Here is a tiny trained network, its code and every weight. The questions are about switching its units off for an input and a class, where a switched-off unit gives its printed mean instead of its output.

import numpy as np


def w(rows, s, z=0):
    codes = np.array(rows[::2]) - 128.0
    scale = np.full(codes.shape[1], s)
    scale[-1] = z or s
    return codes * scale


def f(y):
    return y / 2 * (1 + np.tanh(0.7978845608 * (y + 0.044715 * y**3)))


def log_softmax(a):
    a = a - a.max(-1, keepdims=True)
    return a - np.log(np.exp(a).sum(-1, keepdims=True))


def net(x, mask):
    res = np.array(x, float).reshape(1, 7) / 4 @ E
    y = f(res @ A[0][:, :-1].T + A[0][:, -1])
    res = res + np.where(mask, y, B[0][:, -1]) @ B[0][:, :-1]
    return log_softmax(res[-1] @ U[:, :-1].T + U[:, -1])


A, B = {}, {}
E = w([
[116,109,114,1,8],'x0',
[126,63,126,110,151],'x1',
[168,149,87,148,126],'x2',
[210,204,188,71,164],'x3',
[100,129,183,215,77],'x4',
[185,167,166,85,58],'x5',
[133,189,65,155,137],'x6',
],0.01)
A[0] = w([
[165,132,122,115,28,174],'neuron 0',
[91,135,101,169,216,190],'neuron 1',
[141,75,41,208,78,127],'neuron 2',
[150,180,69,135,147,155],'neuron 3',
[163,7,87,134,92,158],'neuron 4',
[100,151,102,183,134,8],'neuron 5',
[170,111,116,156,162,3],'neuron 6',
[140,165,140,137,49,119],'neuron 7',
[130,118,169,122,131,124],'neuron 8',
[171,200,142,155,143,73],'neuron 9',
[173,98,142,128,172,33],'neuron 10',
],0.012,0.005)
B[0] = w([
[206,165,205,76,123,192],'neuron 0',
[188,174,93,213,2,250],'neuron 1',
[155,171,118,172,242,205],'neuron 2',
[143,153,76,105,227,186],'neuron 3',
[86,143,57,69,132,189],'neuron 4',
[158,148,113,145,127,163],'neuron 5',
[155,138,198,113,157,147],'neuron 6',
[172,193,220,152,142,165],'neuron 7',
[169,90,119,176,168,137],'neuron 8',
[60,64,91,15,116,184],'neuron 9',
[174,184,227,110,177,144],'neuron 10',
],0.0091,0.013)
U = w([
[129,206,145,40,2,162],'0',
[75,162,8,137,136,194],'1',
[23,42,151,131,27,3],'2',
[171,179,178,182,165,189],'3',
],0.0089,0.0055)

Each question gives the input, the list of numbers given to net, and the class t.
The units are the neurons (one row each of A and B). Each row of codes is followed by its name. A weight is (code - 128) times the scale printed after its matrix; where a second scale follows, it is the last column's (A, B and U).
mask holds one flag per neuron, in row order. A switched-off neuron (its flag False) gives its mean, the last column of its row in B, instead of its output. The means were averaged over made-up inputs and are rounded, as every weight is.
A unit's drop is (log p(t) with every unit on - log p(t) with that unit switched off) / (log p(t) with every unit on - log p(t) with every unit switched off).
The circuit of an input: a set's keep is (log p(t) with only the set's units on - log p(t) with every unit switched off) / (log p(t) with every unit on - log p(t) with every unit switched off). Starting from all 11 units, units are removed one at a time, each time the one whose removal leaves the highest keep (on an exact tie, the one counted first), for as long as the keep stays at least 0.8.
circuit, biggest first: the units of the circuit, biggest drop first
unit that matters most: the unit with the biggest drop
top k neurons: the k neurons with the biggest drops, biggest first
drop of u: that unit's drop, to one decimal
input [4,4,3,-6,1,-1,-8], class 1: circuit, biggest first -> neuron 4
input [-3,-6,-7,5,-2,0,-3], class 1: circuit, biggest first -> neuron 0; neuron 7
input [-1,3,2,-8,7,2,8], class 3: top 2 neurons -> neuron 2; neuron 9
input [8,8,-3,5,6,-8,-4], class 2: circuit, biggest first -> neuron 1; neuron 2; neuron 7
input [-4,-8,4,4,-3,-5,8], class 1: top 2 neurons -> neuron 9; neuron 3
input [-2,-7,2,-5,0,7,6], class 3: circuit, biggest first -> neuron 7; neuron 2
input [-8,-5,6,2,3,8,5], class 1: top 3 neurons -> neuron 9; neuron 3; neuron 0
input [8,6,-7,-7,4,-5,5], class 1: top 2 neurons -> neuron 2; neuron 4
input [5,1,-8,7,7,-5,-4], class 3: top 2 neurons -> neuron 9; neuron 8
input [3,5,-8,1,-2,-5,-7], class 2: circuit, biggest first -> neuron 2; neuron 0
input [-8,-6,1,6,3,7,4], class 0: top 2 neurons -> neuron 9; neuron 2
input [-5,7,-3,-5,5,-1,-5], class 1: top 2 neurons -> neuron 4; neuron 0
input [6,5,6,6,8,-7,-6], class 2: top 2 neurons -> neuron 1; neuron 2
input [0,-7,-3,-7,3,4,0], class 3: unit that matters most -> neuron 2
input [-8,-8,1,-5,-3,5,7], class 1: drop of neuron 6 -> 0.0
input [-2,2,5,1,5,-1,8], class 1: drop of neuron 9 -> 0.4
input [-2,6,2,-5,3,2,-4], class 1: drop of neuron 2 -> 0.1
